Here is a tiny trained network, its code and every weight. The questions are about switching its units off for an input and a target symbol, where a switched-off unit gives its printed mean instead of its output.

import numpy as np


def w(rows, s, z=0):
    codes = np.array(rows[::2]) - 128.0
    scale = np.full(codes.shape[1], s)
    scale[-1] = z or s
    return codes * scale


def norm(h):
    return h / np.sqrt((h * h).mean(-1, keepdims=True) + 1e-5)


def f(y):
    return np.maximum(y, 0)


def softmax(a):
    e = np.exp(a - a.max(-1, keepdims=True))
    return e / e.sum(-1, keepdims=True)


def log_softmax(a):
    a = a - a.max(-1, keepdims=True)
    return a - np.log(np.exp(a).sum(-1, keepdims=True))


def net(x, mask):
    ids = ['αβγεζηξπστφ'.index(c) for c in x.split()]
    T = len(ids)
    res = E[ids] + P[:T]
    r = norm(res)
    for j in range(2):
        rows = slice(3 * j, 3 * j + 3)
        q, k, v = (r @ M[0][rows].T for M in (Q, K, V))
        z = softmax(np.where(np.tri(T) > 0, q @ k.T / 3**0.5, -1e9)) @ v
        o = O[0][rows]
        res = res + np.where(mask[j], z, o[:, -1]) @ o[:, :-1]
    y = f(norm(res) @ A[0][:, :-1].T + A[0][:, -1])
    res = res + np.where(mask[2:14], y, B[0][:, -1]) @ B[0][:, :-1]
    return log_softmax(norm(res)[-1] @ U[:, :-1].T + U[:, -1])


Q, K, V, O, A, B = {}, {}, {}, {}, {}, {}
E = w([
[3,155,185,66],'α',
[128,164,137,177],'β',
[168,82,81,212],'γ',
[111,145,194,107],'ε',
[220,35,91,95],'ζ',
[215,56,91,78],'η',
[200,179,132,144],'ξ',
[186,112,126,130],'π',
[46,89,160,148],'σ',
[79,149,164,180],'τ',
[91,87,209,182],'φ',
],0.02)
P = w([
[76,113,199,137],'0',
[183,2,57,5],'1',
[112,120,216,108],'2',
[75,132,182,161],'3',
[190,36,55,46],'4',
[112,123,221,91],'5',
[75,132,178,160],'6',
[191,41,52,42],'7',
[116,123,222,84],'8',
[73,132,179,163],'9',
[187,45,54,51],'10',
[112,136,222,67],'11',
[71,132,175,166],'12',
[187,45,54,51],'13',
],0.0075)
Q[0] = w([
[159,117,172,191],'h1',
[173,209,102,150],'h1',
[216,101,252,127],'h1',
[138,125,165,101],'h2',
[90,84,103,161],'h2',
[88,95,33,85],'h2',
],0.012)
K[0] = w([
[62,189,148,41],'h1',
[215,106,119,204],'h1',
[144,249,189,2],'h1',
[218,76,196,3],'h2',
[38,56,63,136],'h2',
[11,157,100,98],'h2',
],0.0077)
V[0] = w([
[87,88,59,210],'h1',
[78,174,1,123],'h1',
[75,155,127,68],'h1',
[204,120,153,143],'h2',
[143,37,103,138],'h2',
[73,183,97,100],'h2',
],0.0062)
O[0] = w([
[26,181,129,195,74],'h1',
[80,70,86,120,3],'h1',
[42,156,220,71,121],'h1',
[22,210,99,2,184],'h2',
[87,208,159,197,209],'h2',
[74,244,101,100,39],'h2',
],0.0045,0.0041)
A[0] = w([
[127,179,90,185,56],'n1',
[56,92,59,105,48],'n2',
[150,113,67,158,38],'n3',
[209,239,90,154,80],'n4',
[152,101,113,3,174],'n5',
[182,91,143,126,141],'n6',
[136,159,68,186,101],'n7',
[68,69,149,83,188],'n8',
[90,100,199,79,2],'n9',
[146,81,147,121,127],'n10',
[89,171,180,49,156],'n11',
[155,152,211,179,144],'n12',
],0.012,0.0053)
B[0] = w([
[183,185,81,192,145],'n1',
[226,143,164,153,134],'n2',
[138,92,196,95,149],'n3',
[108,1,61,136,164],'n4',
[85,166,141,213,254],'n5',
[70,134,94,110,217],'n6',
[165,90,150,52,155],'n7',
[212,136,106,125,201],'n8',
[184,144,61,175,158],'n9',
[65,177,140,85,186],'n10',
[129,18,94,107,183],'n11',
[133,191,111,65,207],'n12',
],0.009,0.0084)
U = w([
[11,78,197,29,89],'α',
[198,234,102,141,233],'β',
[232,140,151,225,131],'γ',
[208,133,187,20,134],'ε',
[105,98,119,136,47],'ζ',
[25,152,43,163,81],'η',
[175,124,62,65,82],'ξ',
[70,172,127,40,95],'π',
[86,73,201,175,133],'σ',
[86,167,181,146,232],'τ',
[131,137,222,156,252],'φ',
],0.012,0.0039)

Each question gives the input, a string of symbols that net reads in full, and the target symbol t.
The units are the heads (3 rows each of Q, K, V and O) and the neurons (one row each of A and B). Each row of codes is followed by its name. A weight is (code - 128) times the scale printed after its matrix; where a second scale follows, it is the last column's (O, A, B and U).
mask holds one flag per unit, heads first, then neurons. A switched-off unit (its flag False) gives its mean, the last column of its rows in O or B, instead of its output. The means were averaged over made-up inputs and are rounded, as every weight is.
A unit's drop is (log p(t) with every unit on - log p(t) with that unit switched off) / (log p(t) with every unit on - log p(t) with every unit switched off).
The circuit of an input: a set's keep is (log p(t) with only the set's units on - log p(t) with every unit switched off) / (log p(t) with every unit on - log p(t) with every unit switched off). Starting from the 12 units with the biggest drops (on a tie, the unit counted first), units are removed one at a time, each time the one whose removal leaves the highest keep (on an exact tie, the one counted first), for as long as the keep stays at least 0.8.
units of the circuit, in order: the units of the circuit, biggest drop first
unit that matters most: the unit with the biggest drop
top k neurons: the k neurons with the biggest drops, biggest first
drop when u is switched off: that unit's drop, to one decimal
input η τ η ε φ α η τ η η β, target ξ: units of the circuit, in order -> (n5)
input γ β η η φ, target ε: units of the circuit, in order -> (n5, n8, n12)
input η γ η η π β η α γ β η φ ξ, target ξ: units of the circuit, in order -> (n4, n5)
input η ε α ε ε τ, target ε: top 3 neurons -> (n5, n12, n11)
input η η β γ τ γ β, target β: top 2 neurons -> (n12, n5)
input φ τ α β β γ, target α: top 4 neurons -> (n8, n5, n9, n6)
input η β σ η α γ ζ η η, target α: top 3 neurons -> (n6, n10, n9)
input ε η ξ η, target η: top 4 neurons -> (n6, n5, n10, n12)
input η η β γ ε η ζ α η η, target η: top 2 neurons -> (n5, n6)
input φ η γ β ε γ φ β β γ η β, target ε: top 4 neurons -> (n5, n12, n6, n10)
input τ β β η σ, target γ: top 2 neurons -> (n8, n2)
input η ε η γ η τ, target ε: top 4 neurons -> (n5, n12, n6, n11)
input ε η β, target ε: top 3 neurons -> (n5, n12, n6)
input η π γ π ξ ε β φ, target ε: unit that matters most -> n8
input α β γ η γ σ π γ η ζ α, target ξ: top 3 neurons -> (n11, n8, n9)
input β α η η η ε ε η β ζ γ β α τ, target β: drop when n4 is switched off -> 0.1
input β η π π α α γ α β η η γ, target α: drop when n4 is switched off -> 0.0
input β α η η α φ β β ζ, target α: drop when n6 is switched off -> 0.9
